Each row has a name. Each question is about the rows just above it. Places in a row count from 1.

[ 29  58 -31   3  29 -28  -7  22 -23 -22  -2  62  -7  23  17  11] = Z_70
[ 16  89 -31  -8  -8 -70  51  -2 -34 -40 -34  32  26  40  20 -26] = Z_715
[ 20  -4 -22  13  30  15 -20  12 -25 -22  -6  45 -39  12  -3  49] = Z_925
[-43 -43  42  -8 -33  36  -9 -30  12  40  40 -52 -26  16  -6 -27] = Z_970
[ 29  51 -30   5  31 -23 -10  21 -24 -22  -1  62 -12  21  16  16] = Z_363
[-31 -34  31  -6 -32  29   9 -16  10  38  47 -70 -28  21  -9 -28] = Z_153
tags:
[-52] -> Z_493
[16] -> Z_30
[32] -> Z_156
[-53] -> Z_718
[33] -> Z_245
[15] -> Z_31
The tag of Z_970, keyed by place 12: | Z_493
Where do [-43 -43  42  -8 -33  36  -9 -30  12  40  40 -52 -26  16  -6 -27] appear? | Z_970

[ 23 -29 -69  15 -19  44 -24 -68]  Z_291
[ -1 -17 -65   6  13  -3   3 -36]  Z_737
[  9 -37 -49   2  25 -15  -2 -23]  Z_44
[  1 -42 -27  18  22 -24   6 -12]  Z_334
[ 21 -51 -15  28  24 -24  -3  -4]  Z_578
[ 16 -43   2  23  32 -40  20  23]  Z_416
[ 22 -51  18  31  30 -43  21  29]  Z_946
[ 42 -50  37  39  30 -52  23  26]  Z_61
[ 63 -58  43  40  36 -61  25  46]  Z_343
[ 49 -54  60  71  30 -60  39  62]  Z_660
Print row Z_61. | [ 42 -50  37  39  30 -52  23  26]
tags:
[38] -> Z_619
[39] -> Z_174
[23] -> Z_673
[37] -> Z_583
[22] -> Z_314
[36] -> Z_945
Look up the entry of Z_61 at place 4 in the table: | Z_174
Print row Z_334. | [  1 -42 -27  18  22 -24   6 -12]
Whose row is [ -1 -17 -65   6  13  -3   3 -36]? | Z_737
Print row Z_291. | [ 23 -29 -69  15 -19  44 -24 -68]
Print row Z_578. | [ 21 -51 -15  28  24 -24  -3  -4]
Print row Z_416. | [ 16 -43   2  23  32 -40  20  23]

[15 15  7 35 14 19 20 37 30 23 17 17 30 16  9 39 33 13  5 17 42  9  7 27
 17 11  0  9 31 11  2 29 14  1 16  6 43 41 17 18 29 69 14  6 21 23  5 48
 19 36 12 19  7  2 21 22 17 41 32  4] = Z_152
[18  6  3 62 22 81 55 17 14  9 37 11 20 52  7 29 28 21  1 28 32 14 33 35
 14 15  1 15 17  7  1 25  8  7 38  3 34 54  7 15 44 42 12 14 27 17  7 28
 32 28 30 19 20 31 15 22 22 20 49 19] = Z_394
[ 7 24  5 84 17 59 39 32 21 32 47  6 23 29  6 20 30 19 15 29 16 25 21 22
 20 40  2 28 11 26  6 27  7 12 23  4 30 37 25 23 34 19 14 23 37 40 13 25
 26 49 30 39 28 23  9  8 28  8 23 30] = Z_508
[19 15  5 90 25 84 45 24 22 25 50 13 25 39 10 29 31 25  9 37 23 16 21 34
 16 24  1 19 24 17  3 29  9  7 35  8 32 39 17 20 30 35 13 24 31 27 12 29
 24 29 22 32 20 24  8 16 21 11 36 18] = Z_5
[23  2  1 23  7 26 20 16 19  8 15 22 17 27  7 44 19 16  0 16 25 12 12 17
 17  7  0  8 31  5  0 15  4  2 12  6 26 28 14 17 31 53  5  9 12  9  3 19
  9 16 12 13  9  7 17 28 18 15 21  6] = Z_688
[19 15  5 90 25 84 45 24 22 25 50 13 25 39 10 29 31 25  9 37 23 16 21 34
 16 24  1 19 24 17  3 29  9  7 35  8 32 39 17 20 30 35 13 24 31 27 12 29
 24 29 22 32 20 18 17 14 27 17 48 16] = Z_336
[10 45 14 68 23 18 48 42 36 61 26 16 27 31 12 46 40 25 22 16 31 20 21 21
 21 40  1 25 37 37 10 54 23  7 27  5 44 59 29 39 57 56 22 11 54 56 10 55
 45 57 37 55 13 18 18 21 19 39 20 20] = Z_699
key -> tag
[30] -> Z_268
[39] -> Z_164
[28] -> Z_929
[29] -> Z_488
The tag of Z_508, keyed by place 14: | Z_488
Print row Z_699. | [10 45 14 68 23 18 48 42 36 61 26 16 27 31 12 46 40 25 22 16 31 20 21 21
 21 40  1 25 37 37 10 54 23  7 27  5 44 59 29 39 57 56 22 11 54 56 10 55
 45 57 37 55 13 18 18 21 19 39 20 20]

[  2  -1  -1   5   0   5  -4   2   8   1  -2  -1  -1  -1  -3  -2  -3  -3
   0  -6   3  -1 -12   2   3   2  -2  -2  11   9   2  -1   6  -4]  Z_649
[ 31  21 -17 -32 -14 -52 -14 -44 -52  35 -15 -20  31  23 -17  29 -24  29
  31  47 -35  42  17   5 -36  27  -8  -1 -45   2 -30  35 -42  42]  Z_397
[ 2  0  1  2 -3  4  0  3  5  0 -1  0  1  2 -3 -1  1  0  3 -3  3 -3 -3  1
  1  1  0  1  4  4 -1  1  4 -1]  Z_723
[13  4 -3 -2 -3  0 -7  0 -1  5 -3 -3  0 12 -2  3  1  4 10  3 -6  1 -1 -3
 -2 -5  6  8  0 -4 -2  9  1 -3]  Z_560
[-56 -67  67  62  47  39  59  24  23 -69  58  67 -58 -60  66 -63  47 -58
 -54 -36  41 -53  -5 -39  66 -69  39  30  20 -16  71 -60  11 -52]  Z_520
[ 2  0  1 -4 -3  4  0  3  5 -3 -1  0 -5  2 -3 -1  1  0  3 -3  3 -3 -3  1
  1  1  0  1  4  4 -1  1  4 -1]  Z_208
[  2  -1  -1   5   0   5  -4   2   8   1  -2  -1  -1  -1  -3  -2  -3  -3
   0  -6  -1   3   6   5  -8  13 -11 -10  -5   2  -8  -1  -4  10]  Z_9
Print row Z_397. | [ 31  21 -17 -32 -14 -52 -14 -44 -52  35 -15 -20  31  23 -17  29 -24  29
  31  47 -35  42  17   5 -36  27  -8  -1 -45   2 -30  35 -42  42]
key -> tag
[-1] -> Z_4
[2] -> Z_217
[-52] -> Z_771
[1] -> Z_122
[-51] -> Z_764
[0] -> Z_643
Look up the entry of Z_397 at place 6 in the table: | Z_771
Whose row is [ 2  0  1  2 -3  4  0  3  5  0 -1  0  1  2 -3 -1  1  0  3 -3  3 -3 -3  1
  1  1  0  1  4  4 -1  1  4 -1]? | Z_723
Where do [-56 -67  67  62  47  39  59  24  23 -69  58  67 -58 -60  66 -63  47 -58
 -54 -36  41 -53  -5 -39  66 -69  39  30  20 -16  71 -60  11 -52] appear? | Z_520
Print row Z_9. | [  2  -1  -1   5   0   5  -4   2   8   1  -2  -1  -1  -1  -3  -2  -3  -3
   0  -6  -1   3   6   5  -8  13 -11 -10  -5   2  -8  -1  -4  10]
The row with [  2  -1  -1   5   0   5  -4   2   8   1  -2  -1  -1  -1  -3  -2  -3  -3
   0  -6  -1   3   6   5  -8  13 -11 -10  -5   2  -8  -1  -4  10] is | Z_9

